Below are the code and all the weights of a small trained network. Each question names an input and a class and asks about switching units off, where a switched-off unit gives its printed mean instead of its output.

import numpy as np


def w(rows, s, z=0):
    codes = np.array(rows[::2]) - 128.0
    scale = np.full(codes.shape[1], s)
    scale[-1] = z or s
    return codes * scale


def f(y):
    return np.maximum(y, 0)


def log_softmax(a):
    a = a - a.max(-1, keepdims=True)
    return a - np.log(np.exp(a).sum(-1, keepdims=True))


def net(x, mask):
    res = np.array(x, float).reshape(1, 4) / 4 @ E
    y = f(res @ A[0][:, :-1].T + A[0][:, -1])
    res = res + np.where(mask, y, B[0][:, -1]) @ B[0][:, :-1]
    return log_softmax(res[-1] @ U[:, :-1].T + U[:, -1])


A, B = {}, {}
E = w([
[151,155,197,85,162,90,66,171,125,147,167,58],'x0',
[60,109,186,255,77,84,153,106,91,155,106,156],'x1',
[91,210,117,139,173,122,125,165,201,63,104,100],'x2',
[106,139,228,88,191,69,117,70,100,122,57,154],'x3',
],0.0089)
A[0] = w([
[188,97,82,109,84,171,100,183,112,174,217,87,183],'N1',
[85,81,132,221,54,129,195,111,73,135,109,184,211],'N2',
[121,128,252,113,141,24,55,102,57,170,102,119,173],'N3',
[93,205,130,125,170,117,107,158,166,61,136,109,147],'N4',
[218,120,88,104,117,168,104,160,133,151,185,107,138],'N5',
[126,181,147,77,218,128,105,128,153,107,96,77,252],'N6',
[131,148,184,164,92,73,57,201,107,195,181,13,145],'N7',
[176,111,80,139,110,180,148,148,140,158,175,138,241],'N8',
[184,114,130,61,150,105,101,101,142,125,143,127,205],'N9',
[82,210,145,122,174,116,103,139,185,53,110,74,137],'N10',
[185,151,93,95,119,155,110,150,133,123,193,93,179],'N11',
[193,86,72,92,120,165,65,158,140,140,200,98,135],'N12',
[151,169,142,80,190,124,89,157,150,95,120,97,246],'N13',
[168,171,149,59,203,127,80,123,125,112,88,102,179],'N14',
[166,51,189,71,157,105,108,44,71,150,102,178,178],'N15',
[72,60,126,255,56,108,181,79,75,160,104,179,225],'N16',
[145,98,195,96,148,103,131,42,79,161,96,175,155],'N17',
],0.0068,0.0034)
B[0] = w([
[142,131,171,130,64,178,109,125,101,98,190,62,192],'N1',
[55,105,96,213,53,136,173,78,190,141,167,171,231],'N2',
[92,97,210,97,201,57,44,85,64,188,122,102,201],'N3',
[160,201,116,170,162,66,49,110,201,62,85,150,170],'N4',
[149,116,128,107,89,181,88,111,104,73,161,73,174],'N5',
[221,189,79,115,191,99,95,192,135,99,83,144,187],'N6',
[129,148,216,151,115,109,109,188,144,96,170,98,181],'N7',
[153,115,105,111,62,189,142,117,150,69,149,93,184],'N8',
[187,142,115,68,139,153,134,179,110,103,125,91,164],'N9',
[181,153,120,168,175,82,65,120,188,103,96,176,178],'N10',
[171,155,138,114,99,155,85,100,132,64,143,95,174],'N11',
[157,128,136,76,87,191,89,124,102,71,189,64,180],'N12',
[235,194,66,124,148,118,90,167,152,60,115,143,183],'N13',
[234,174,47,100,160,114,137,204,123,92,97,136,177],'N14',
[124,92,113,71,171,142,140,133,57,161,87,128,184],'N15',
[2,76,114,207,67,131,157,49,195,174,178,173,253],'N16',
[114,69,134,87,176,121,169,143,56,165,81,127,182],'N17',
],0.0077,0.014)
U = w([
[163,92,100,91,80,162,175,130,122,154,118,147,52],'0',
[180,210,113,157,180,59,74,167,230,78,78,162,173],'1',
[174,138,118,43,191,104,136,188,55,146,62,137,142],'2',
[71,91,201,175,116,57,101,63,125,216,144,144,127],'3',
[91,132,174,206,70,123,184,192,191,146,180,116,5],'4',
[176,143,132,66,69,227,90,147,106,68,182,28,186],'5',
[109,82,160,77,175,110,130,98,67,182,84,139,69],'6',
[89,110,2,177,57,182,226,70,211,127,120,208,151],'7',
],0.007,0.0016)

Each question gives the input, the list of numbers given to net, and the class t.
The units are the neurons (one row each of A and B). Each row of codes is followed by its name. A weight is (code - 128) times the scale printed after its matrix; where a second scale follows, it is the last column's (A, B and U).
mask holds one flag per neuron, in row order. A switched-off neuron (its flag False) gives its mean, the last column of its row in B, instead of its output. The means were averaged over made-up inputs and are rounded, as every weight is.
A unit's drop is (log p(t) with every unit on - log p(t) with that unit switched off) / (log p(t) with every unit on - log p(t) with every unit switched off).
The circuit of an input: a set's keep is (log p(t) with only the set's units on - log p(t) with every unit switched off) / (log p(t) with every unit on - log p(t) with every unit switched off). Starting from the 12 units with the biggest drops (on a tie, the unit counted first), units are removed one at a time, each time the one whose removal leaves the highest keep (on an exact tie, the one counted first), for as long as the keep stays at least 0.8.
units of the circuit, in order: the units of the circuit, biggest drop first
unit that matters most: the unit with the biggest drop
top k neurons: the k neurons with the biggest drops, biggest first
drop of u: that unit's drop, to one decimal
input [-7,-1,3,8], class 2: units of the circuit, in order : [N17 N15 N16]
input [7,5,2,-2], class 1: unit that matters most : N16
input [-5,-1,7,-5], class 1: units of the circuit, in order : [N16 N4]
input [0,1,3,-3], class 1: units of the circuit, in order : [N16 N12]
input [-4,0,5,-2], class 1: top 3 neurons : [N16 N2 N4]
input [7,5,-4,7], class 6: top 2 neurons : [N15 N17]
input [5,1,7,-7], class 1: top 2 neurons : [N4 N10]
input [7,-8,6,-4], class 1: top 4 neurons : [N4 N10 N6 N13]
input [-4,0,-4,7], class 6: top 2 neurons : [N15 N17]
input [8,7,3,7], class 2: top 2 neurons : [N3 N17]
input [-2,1,-1,-8], class 5: top 2 neurons : [N1 N12]
input [1,5,-7,-4], class 7: top 2 neurons : [N2 N16]
input [-5,-3,2,2], class 1: top 2 neurons : [N16 N2]
input [4,0,6,-6], class 1: unit that matters most : N4
input [4,0,-7,6], class 6: top 2 neurons : [N3 N13]
input [-6,1,-1,7], class 3: drop of N16 : 0.2
input [0,-7,-5,6], class 2: drop of N14 : 0.0
input [5,4,2,1], class 1: drop of N2 : 0.1
